Here is a tiny trained network, its code and every weight. The questions are about switching its units off for an input and a target symbol, where a switched-off unit gives its printed mean instead of its output.

import numpy as np


def w(rows, s, z=0):
    codes = np.array(rows[::2]) - 128.0
    scale = np.full(codes.shape[1], s)
    scale[-1] = z or s
    return codes * scale


def norm(h):
    return h / np.sqrt((h * h).mean(-1, keepdims=True) + 1e-5)


def f(y):
    return y / 2 * (1 + np.tanh(0.7978845608 * (y + 0.044715 * y**3)))


def softmax(a):
    e = np.exp(a - a.max(-1, keepdims=True))
    return e / e.sum(-1, keepdims=True)


def log_softmax(a):
    a = a - a.max(-1, keepdims=True)
    return a - np.log(np.exp(a).sum(-1, keepdims=True))


def net(x, mask):
    ids = ['ΞΣμπψω'.index(c) for c in x.split()]
    T = len(ids)
    res = E[ids] + P[:T]
    u = 0
    for l in range(2):
        q, k, v = (norm(res) @ M[l].T for M in (Q, K, V))
        z = softmax(np.where(np.tri(T) > 0, q @ k.T / 3**0.5, -1e9)) @ v
        res = res + np.where(mask[u], z, O[l][:, -1]) @ O[l][:, :-1]
        u += 1
        y = f(norm(res) @ A[l][:, :-1].T + A[l][:, -1])
        res = res + np.where(mask[u : u + 4], y, B[l][:, -1]) @ B[l][:, :-1]
        u += 4
    return log_softmax(norm(res)[-1] @ U[:, :-1].T + U[:, -1])


Q, K, V, O, A, B = {}, {}, {}, {}, {}, {}
E = w([
[86,176,95,123,191,22,59,45,131],'Ξ',
[176,147,38,212,113,129,162,107,148],'Σ',
[177,183,103,155,102,185,53,80,85],'μ',
[127,189,229,43,187,183,191,134,176],'π',
[63,234,89,139,67,51,177,95,94],'ψ',
[121,100,93,53,7,126,28,112,149],'ω',
],0.016)
P = w([
[104,197,100,211,143,131,31,222,164],'0',
[148,176,9,103,121,161,131,87,99],'1',
[230,148,80,35,157,87,125,123,97],'2',
[226,172,152,83,143,52,96,150,154],'3',
[146,169,178,188,62,136,93,16,233],'4',
[101,152,98,86,122,199,141,6,181],'5',
[167,94,73,56,175,133,158,89,41],'6',
[255,119,159,68,146,48,113,153,106],'7',
[218,175,207,150,95,70,88,112,220],'8',
[125,165,143,123,107,171,119,37,202],'9',
[125,170,45,43,132,153,181,73,182],'10',
[201,177,64,41,136,78,142,157,134],'11',
],0.0081)
Q[0] = w([
[102,123,3,21,172,166,160,134,55],'L0H1',
[171,163,97,188,124,207,124,59,160],'L0H1',
[253,147,121,102,134,64,130,196,84],'L0H1',
],0.032)
K[0] = w([
[215,124,206,136,109,46,123,189,98],'L0H1',
[115,89,158,84,184,173,182,164,101],'L0H1',
[128,182,200,165,112,139,108,124,252],'L0H1',
],0.035)
V[0] = w([
[200,155,135,124,76,246,84,140,50],'L0H1',
[204,49,81,202,252,158,136,116,230],'L0H1',
[139,77,40,130,64,119,142,145,156],'L0H1',
],0.015)
O[0] = w([
[220,171,47,60,161,55,178,186,117,87],'L0H1',
[77,146,41,110,140,197,213,44,152,12],'L0H1',
[11,135,97,108,158,99,163,179,119,3],'L0H1',
],0.011,0.0055)
A[0] = w([
[89,68,239,50,249,192,223,230,152,109],'L0N1',
[100,109,115,133,196,135,126,236,142,2],'L0N2',
[206,85,66,186,156,123,162,179,139,95],'L0N3',
[134,160,194,134,229,245,162,253,139,110],'L0N4',
],0.021,0.0058)
B[0] = w([
[128,149,171,127,98,102,165,127,250,207],'L0N1',
[181,64,131,81,165,190,128,67,104,187],'L0N2',
[89,144,126,179,111,175,92,120,152,254],'L0N3',
[98,118,126,143,203,114,82,179,177,209],'L0N4',
],0.023,0.0053)
Q[1] = w([
[150,60,120,229,140,214,251,228,123],'L1H1',
[133,144,111,133,168,138,157,99,96],'L1H1',
[160,118,107,155,88,124,141,89,182],'L1H1',
],0.027)
K[1] = w([
[109,86,19,217,110,122,81,125,4],'L1H1',
[84,151,110,130,157,146,122,132,127],'L1H1',
[137,154,115,144,108,139,109,104,176],'L1H1',
],0.032)
V[1] = w([
[134,120,89,71,61,38,44,5,149],'L1H1',
[196,99,149,161,76,137,178,164,85],'L1H1',
[207,175,195,93,78,105,168,67,190],'L1H1',
],0.016)
O[1] = w([
[99,221,77,206,130,223,65,172,212,148],'L1H1',
[84,198,236,125,164,131,62,150,149,23],'L1H1',
[250,49,42,255,79,131,128,115,65,249],'L1H1',
],0.0094,0.011)
A[1] = w([
[140,84,91,113,187,137,136,238,89,2],'L1N1',
[173,133,196,182,102,106,251,141,59,84],'L1N2',
[89,70,96,53,4,126,177,164,117,164],'L1N3',
[99,56,175,122,147,52,167,61,99,99],'L1N4',
],0.025,0.0047)
B[1] = w([
[127,97,138,185,145,176,161,178,210,211],'L1N1',
[79,166,175,103,147,185,192,130,100,253],'L1N2',
[92,146,250,145,96,100,111,157,87,231],'L1N3',
[112,149,13,151,154,74,107,134,165,241],'L1N4',
],0.021,0.0062)
U = w([
[148,77,151,111,60,81,14,156,94,146],'Ξ',
[86,166,130,142,120,126,161,127,105,152],'Σ',
[211,120,141,94,133,152,97,53,89,127],'μ',
[162,141,2,108,122,85,62,144,106,166],'π',
[145,61,137,119,161,156,123,147,183,156],'ψ',
[90,87,101,203,69,178,57,68,153,3],'ω',
],0.0077,0.0041)

Each question gives the input, a string of symbols that net reads in full, and the target symbol t.
The units are the heads (3 rows each of Q, K, V and O) and the neurons (one row each of A and B). Each row of codes is followed by its name. A weight is (code - 128) times the scale printed after its matrix; where a second scale follows, it is the last column's (O, A, B and U).
mask holds one flag per unit, layer by layer, with each layer's heads first. A switched-off unit (its flag False) gives its mean, the last column of its rows in O or B, instead of its output. The means were averaged over made-up inputs and are rounded, as every weight is.
A unit's drop is (log p(t) with every unit on - log p(t) with that unit switched off) / (log p(t) with every unit on - log p(t) with every unit switched off).
The circuit of an input: a set's keep is (log p(t) with only the set's units on - log p(t) with every unit switched off) / (log p(t) with every unit on - log p(t) with every unit switched off). Starting from all 10 units, units are removed one at a time, each time the one whose removal leaves the highest keep (on an exact tie, the one counted first), for as long as the keep stays at least 0.8.
units of the circuit, in order: the units of the circuit, biggest drop first
k most important neurons: the k neurons with the biggest drops, biggest first
top k neurons in layer l: the k neurons of layer l with the biggest drops, biggest first
drop of u: that unit's drop, to one decimal
input ψ Ξ Ξ μ π ψ Σ Ξ π ω, target Σ: units of the circuit, in order -> L0H1
input ω Ξ ψ, target ψ: units of the circuit, in order -> L0H1, L1N1
input ψ ψ Σ ω μ ψ Ξ, target ψ: units of the circuit, in order -> L0H1, L1N1
input Σ Σ π Ξ ω ω μ μ π Ξ Σ Ξ, target μ: 2 most important neurons -> L0N1, L1N2
input μ ω ψ Ξ ψ π π Ξ ω, target μ: units of the circuit, in order -> L0H1, L0N3
input ψ π μ ψ Ξ Ξ ψ Ξ μ, target μ: units of the circuit, in order -> L1H1, L0N4, L0H1, L1N2
input Ξ Σ μ μ Σ, target Σ: 2 most important neurons -> L1N3, L0N1
input ψ ω ω ω Ξ Σ ω ω ω, target Σ: units of the circuit, in order -> L0H1, L1N3
input Ξ π ψ, target Σ: top 2 neurons in layer 1 -> L1N2, L1N3
input ψ Σ ω μ Ξ ψ π Ξ π, target Ξ: top 2 neurons in layer 0 -> L0N4, L0N1
input ψ Ξ Ξ π Ξ Ξ, target π: top 2 neurons in layer 0 -> L0N4, L0N3
input Ξ π ψ μ Ξ Ξ ψ Ξ Ξ π, target Ξ: top 2 neurons in layer 0 -> L0N1, L0N4
input π π Σ ψ Ξ Ξ, target Σ: 2 most important neurons -> L1N3, L0N4
input ω Ξ ω Σ ω μ, target ψ: top neuron in layer 0 -> L0N2
input ψ μ Ξ ψ Ξ, target π: top 2 neurons in layer 0 -> L0N3, L0N4
input ψ μ Ξ Σ π π ψ Ξ Ξ ω, target Ξ: top 2 neurons in layer 0 -> L0N1, L0N4
input Σ μ Ξ, target Σ: top 2 neurons in layer 1 -> L1N3, L1N4
input Ξ π π π Ξ π Ξ, target μ: top 2 neurons in layer 1 -> L1N2, L1N1
input ω Ξ Σ, target ψ: drop of L0N2 -> 0.7
input μ μ Σ, target π: drop of L1N3 -> 0.1
input π ψ π μ ω ω μ ψ ω ψ Ξ, target Ξ: drop of L0N2 -> 0.0
input π Ξ Ξ π Ξ ψ μ π μ μ ψ π, target π: 2 most important neurons -> L0N3, L0N1
input Σ μ μ μ Ξ Σ, target π: top neuron in layer 0 -> L0N3
